Here is a tiny trained network, its code and every weight. The questions are about switching its units off for an input and a class, where a switched-off unit gives its printed mean instead of its output.

import numpy as np


def w(rows, s, z=0):
    codes = np.array(rows[::2]) - 128.0
    scale = np.full(codes.shape[1], s)
    scale[-1] = z or s
    return codes * scale


def norm(h):
    return h / np.sqrt((h * h).mean(-1, keepdims=True) + 1e-5)


def f(y):
    return np.maximum(y, 0)


def log_softmax(a):
    a = a - a.max(-1, keepdims=True)
    return a - np.log(np.exp(a).sum(-1, keepdims=True))


def net(x, mask):
    res = np.array(x, float).reshape(1, 4) / 4 @ E
    u = 0
    for l in range(2):
        y = f(norm(res) @ A[l][:, :-1].T + A[l][:, -1])
        res = res + np.where(mask[u : u + 10], y, B[l][:, -1]) @ B[l][:, :-1]
        u += 10
    return log_softmax(norm(res)[-1] @ U[:, :-1].T + U[:, -1])


A, B = {}, {}
E = w([
[206,162,78,123,48,93,140,200,74,67],'x0',
[160,219,195,202,118,59,255,124,152,159],'x1',
[215,102,120,98,206,95,197,116,61,123],'x2',
[228,180,100,123,75,164,83,76,155,20],'x3',
],0.0068)
A[0] = w([
[189,70,102,141,159,151,88,183,116,120,120],'L0N0',
[147,90,134,100,167,123,166,129,2,102,52],'L0N1',
[115,129,92,112,132,147,171,228,37,138,47],'L0N2',
[170,112,191,151,150,100,198,95,62,108,2],'L0N3',
[88,140,159,130,136,158,86,145,221,146,48],'L0N4',
[230,148,117,134,41,100,163,176,20,74,7],'L0N5',
[80,118,187,196,188,75,167,159,93,138,148],'L0N6',
[192,118,63,129,164,30,177,173,142,93,237],'L0N7',
[79,109,167,112,141,213,116,180,126,145,121],'L0N8',
[186,201,91,146,134,156,156,126,223,47,171],'L0N9',
],0.0082,0.0033)
B[0] = w([
[127,158,82,101,185,166,110,96,209,147,188],'L0N0',
[111,134,137,190,182,192,146,84,131,61,199],'L0N1',
[83,146,137,149,105,181,193,161,133,141,185],'L0N2',
[113,141,162,179,194,113,102,100,17,117,185],'L0N3',
[154,183,196,172,120,179,149,146,2,89,189],'L0N4',
[153,34,127,114,83,163,156,166,219,150,254],'L0N5',
[166,37,189,140,115,74,124,139,141,156,221],'L0N6',
[103,136,162,187,113,166,188,101,74,128,243],'L0N7',
[176,142,119,78,132,73,92,141,123,159,186],'L0N8',
[161,108,105,144,100,85,71,34,140,115,247],'L0N9',
],0.0095,0.0075)
A[1] = w([
[113,187,3,96,138,86,54,161,165,152,21],'L1N0',
[164,6,127,117,98,130,152,144,225,140,195],'L1N1',
[18,135,192,142,117,118,177,127,131,162,3],'L1N2',
[32,188,116,52,80,166,56,187,145,103,54],'L1N3',
[154,110,94,51,233,87,80,206,168,106,87],'L1N4',
[197,180,114,93,70,123,110,105,171,21,97],'L1N5',
[245,177,119,157,17,98,124,92,212,29,40],'L1N6',
[93,151,213,158,154,179,122,105,62,133,137],'L1N7',
[54,211,164,213,87,60,204,152,139,127,93],'L1N8',
[88,127,77,55,213,171,148,108,110,184,113],'L1N9',
],0.0082,0.0041)
B[1] = w([
[225,164,113,113,184,210,203,159,46,254,148],'L1N0',
[69,218,144,59,115,81,92,164,144,132,244],'L1N1',
[178,159,144,123,169,121,184,141,102,70,170],'L1N2',
[161,202,122,146,160,135,109,172,147,157,164],'L1N3',
[188,164,86,82,85,188,165,109,212,200,151],'L1N4',
[45,104,162,85,126,144,87,58,183,135,209],'L1N5',
[66,81,83,49,136,64,29,75,98,138,255],'L1N6',
[116,139,90,214,113,101,126,143,91,41,223],'L1N7',
[136,73,75,99,202,146,80,38,155,114,188],'L1N8',
[103,120,114,86,80,72,89,45,88,78,167],'L1N9',
],0.0094,0.0086)
U = w([
[120,97,163,216,181,68,178,63,53,65,167],'0',
[196,174,67,141,99,70,172,131,141,120,2],'1',
[175,109,86,152,9,116,186,132,170,109,37],'2',
[100,104,116,133,130,174,197,188,176,102,144],'3',
[91,226,115,170,90,112,60,220,93,136,129],'4',
[199,193,61,73,152,172,116,135,111,203,118],'5',
[73,107,55,55,108,119,49,34,171,95,191],'6',
[102,86,191,111,128,22,131,190,131,190,92],'7',
],0.015,0.0076)

Each question gives the input, the list of numbers given to net, and the class t.
The units are the neurons (one row each of A and B). Each row of codes is followed by its name. A weight is (code - 128) times the scale printed after its matrix; where a second scale follows, it is the last column's (A, B and U).
mask holds one flag per neuron, layer by layer. A switched-off neuron (its flag False) gives its mean, the last column of its row in B, instead of its output. The means were averaged over made-up inputs and are rounded, as every weight is.
A unit's drop is (log p(t) with every unit on - log p(t) with that unit switched off) / (log p(t) with every unit on - log p(t) with every unit switched off).
The circuit of an input: a set's keep is (log p(t) with only the set's units on - log p(t) with every unit switched off) / (log p(t) with every unit on - log p(t) with every unit switched off). Starting from the 12 units with the biggest drops (on a tie, the unit counted first), units are removed one at a time, each time the one whose removal leaves the highest keep (on an exact tie, the one counted first), for as long as the keep stays at least 0.8.
circuit, biggest first: the units of the circuit, biggest drop first
k most important neurons: the k neurons with the biggest drops, biggest first
top k neurons in layer l: the k neurons of layer l with the biggest drops, biggest first
input [1,-8,-3,0], class 5: most important neuron => L1N0
input [5,6,-2,-3], class 7: top 2 neurons in layer 1 => L1N1, L1N7
input [4,-4,1,-7], class 0: top 2 neurons in layer 0 => L0N2, L0N5
input [-4,4,-1,-5], class 7: 2 most important neurons => L0N6, L0N7
input [-1,0,-3,-5], class 7: 3 most important neurons => L0N6, L0N7, L0N8
input [0,-5,-5,0], class 5: 2 most important neurons => L0N7, L0N8
input [-8,1,4,-3], class 7: 3 most important neurons => L0N6, L0N7, L0N1
input [4,8,-8,-6], class 0: 3 most important neurons => L0N5, L1N8, L1N2
input [-6,2,5,7], class 0: top 2 neurons in layer 0 => L0N3, L0N5
input [-3,1,-5,-4], class 0: 2 most important neurons => L0N4, L0N5
input [-3,7,-7,-6], class 0: 3 most important neurons => L0N5, L0N4, L1N8
input [3,3,6,6], class 6: 2 most important neurons => L0N5, L0N9
input [-7,-4,-4,-5], class 0: circuit, biggest first => L0N4, L1N6
input [-5,1,-3,3], class 0: circuit, biggest first => L0N4
input [4,-7,8,1], class 3: circuit, biggest first => L1N6, L0N9, L0N5
input [2,-2,-7,-6], class 4: top 3 neurons in layer 0 => L0N7, L0N8, L0N4
input [-7,-2,4,-4], class 7: 4 most important neurons => L0N6, L0N7, L1N6, L0N0
input [2,-7,2,-5], class 5: 3 most important neurons => L0N7, L0N0, L0N8
input [-1,-4,-2,-3], class 5: 2 most important neurons => L0N8, L0N7
input [-4,-5,8,-7], class 0: circuit, biggest first => L1N6
input [1,-4,4,-2], class 0: 3 most important neurons => L0N1, L0N5, L1N6
input [-8,-3,6,-7], class 7: top 2 neurons in layer 1 => L1N6, L1N8
input [8,3,-5,-5], class 3: top 2 neurons in layer 0 => L0N2, L0N9
input [-5,3,-3,-1], class 0: top 2 neurons in layer 0 => L0N4, L0N5
input [-7,2,1,-7], class 7: top 3 neurons in layer 0 => L0N6, L0N7, L0N1
input [7,-2,8,-3], class 3: top 2 neurons in layer 0 => L0N5, L0N2
